Below is a small trained network, with its code and all its weights. Each question gives an input and a class and asks what happens when units are switched off, that is, made to give their printed mean instead of their output.

import numpy as np


def w(rows, s, z=0):
    codes = np.array(rows[::2]) - 128.0
    scale = np.full(codes.shape[1], s)
    scale[-1] = z or s
    return codes * scale


def f(y):
    return np.maximum(y, 0)


def log_softmax(a):
    a = a - a.max(-1, keepdims=True)
    return a - np.log(np.exp(a).sum(-1, keepdims=True))


def net(x, mask):
    res = np.array(x, float).reshape(1, 8) / 4 @ E
    y = f(res @ A[0][:, :-1].T + A[0][:, -1])
    res = res + np.where(mask, y, B[0][:, -1]) @ B[0][:, :-1]
    return log_softmax(res[-1] @ U[:, :-1].T + U[:, -1])


A, B = {}, {}
E = w([
[128,128,137,131,132,129,126],'x0',
[70,104,163,43,63,172,5],'x1',
[207,13,126,163,143,56,40],'x2',
[124,126,124,132,130,135,126],'x3',
[131,126,127,132,127,136,126],'x4',
[123,123,117,124,126,126,133],'x5',
[133,131,135,130,126,127,127],'x6',
[193,178,52,43,233,140,62],'x7',
],0.013)
A[0] = w([
[155,63,137,170,133,103,99,127],'N1',
[125,118,109,147,94,116,163,70],'N2',
[143,47,148,168,110,80,109,113],'N3',
[193,183,99,77,209,132,80,85],'N4',
[141,99,129,99,103,145,148,1],'N5',
[70,107,156,93,66,156,54,83],'N6',
[174,136,114,213,154,65,217,84],'N7',
[137,82,110,166,117,107,115,126],'N8',
[109,105,200,204,64,114,164,97],'N9',
[82,255,151,110,71,154,182,130],'N10',
[93,90,187,176,65,113,133,98],'N11',
[155,125,143,156,138,172,116,103],'N12',
[153,123,165,93,141,112,108,44],'N13',
[68,184,159,124,108,172,200,140],'N14',
[107,87,186,192,44,99,159,95],'N15',
[83,151,118,85,144,143,166,114],'N16',
[151,141,126,215,140,85,211,81],'N17',
[133,139,150,176,168,124,181,85],'N18',
[80,85,186,184,43,131,181,102],'N19',
[161,196,74,89,184,121,74,74],'N20',
[169,98,159,117,130,99,114,78],'N21',
[189,45,150,181,117,50,55,134],'N22',
[95,114,173,108,59,140,84,80],'N23',
[146,43,108,155,119,85,89,127],'N24',
[145,91,114,122,120,176,126,46],'N25',
[80,108,187,99,74,153,58,81],'N26',
],0.016,0.012)
B[0] = w([
[96,184,145,146,97,151,102,192],'N1',
[159,158,111,127,147,76,107,154],'N2',
[83,226,175,176,91,162,112,197],'N3',
[106,57,4,139,203,113,187,225],'N4',
[155,153,143,119,122,120,145,128],'N5',
[180,48,225,61,44,58,92,198],'N6',
[206,49,224,40,24,70,60,250],'N7',
[113,153,147,161,92,114,147,171],'N8',
[61,73,30,109,223,140,168,225],'N9',
[79,240,179,241,90,204,133,243],'N10',
[99,113,60,103,192,116,211,201],'N11',
[98,112,136,125,126,134,103,132],'N12',
[152,123,94,115,115,137,155,140],'N13',
[50,219,187,230,64,177,50,230],'N14',
[89,86,9,118,236,150,183,223],'N15',
[202,181,138,173,111,160,140,172],'N16',
[184,43,223,27,44,94,124,234],'N17',
[162,103,159,83,91,79,52,187],'N18',
[106,67,16,131,235,194,172,238],'N19',
[109,65,44,111,215,128,185,208],'N20',
[157,151,131,169,131,150,196,157],'N21',
[86,213,170,243,94,187,70,242],'N22',
[197,94,159,60,85,79,71,180],'N23',
[60,188,170,195,93,188,146,201],'N24',
[76,67,154,117,94,172,116,130],'N25',
[211,71,216,45,59,52,100,195],'N26',
],0.011,0.027)
U = w([
[90,251,172,232,70,184,129,209],'0',
[102,89,28,105,197,158,132,191],'1',
[171,87,207,45,34,85,128,10],'2',
],0.013,0.011)

Each question gives the input, the list of numbers given to net, and the class t.
The units are the neurons (one row each of A and B). Each row of codes is followed by its name. A weight is (code - 128) times the scale printed after its matrix; where a second scale follows, it is the last column's (A, B and U).
mask holds one flag per neuron, in row order. A switched-off neuron (its flag False) gives its mean, the last column of its row in B, instead of its output. The means were averaged over made-up inputs and are rounded, as every weight is.
A unit's drop is (log p(t) with every unit on - log p(t) with that unit switched off) / (log p(t) with every unit on - log p(t) with every unit switched off).
The circuit of an input: a set's keep is (log p(t) with only the set's units on - log p(t) with every unit switched off) / (log p(t) with every unit on - log p(t) with every unit switched off). Starting from the 12 units with the biggest drops (on a tie, the unit counted first), units are removed one at a time, each time the one whose removal leaves the highest keep (on an exact tie, the one counted first), for as long as the keep stays at least 0.8.
circuit, biggest first: the units of the circuit, biggest drop first
k most important neurons: the k neurons with the biggest drops, biggest first
drop of u: that unit's drop, to one decimal
input [7,-5,4,-3,7,2,6,-4], class 2: circuit, biggest first => (N17)
input [-3,6,-5,-7,-4,-3,5,0], class 2: 4 most important neurons => (N6 N26 N22 N23)
input [5,-8,7,1,-8,-7,2,-4], class 2: 3 most important neurons => (N7 N17 N10)
input [4,5,1,7,4,4,7,4], class 2: 3 most important neurons => (N19 N15 N6)
input [4,-8,-7,-2,5,7,-2,-3], class 2: 2 most important neurons => (N17 N7)
input [6,-6,1,7,2,4,4,-8], class 1: 2 most important neurons => (N19 N15)
input [-6,-8,6,4,-4,6,-8,-4], class 2: 2 most important neurons => (N7 N17)
input [-4,-6,3,2,3,7,8,-8], class 1: 3 most important neurons => (N15 N19 N9)
input [-1,-7,-6,-8,2,8,-6,6], class 2: 2 most important neurons => (N7 N22)
input [-3,-7,-1,-6,-8,3,-6,-8], class 1: 3 most important neurons => (N19 N15 N9)
input [-2,-1,-2,-1,-2,1,-7,3], class 1: 2 most important neurons => (N22 N14)
input [2,-8,0,7,4,-8,4,-6], class 2: 2 most important neurons => (N7 N17)
input [8,5,6,5,2,-5,0,0], class 0: drop of N22 => 7.6
input [0,-6,-1,-8,4,2,6,7], class 1: drop of N4 => 4.3
input [2,2,1,-7,-2,6,1,-5], class 1: drop of N16 => 0.0
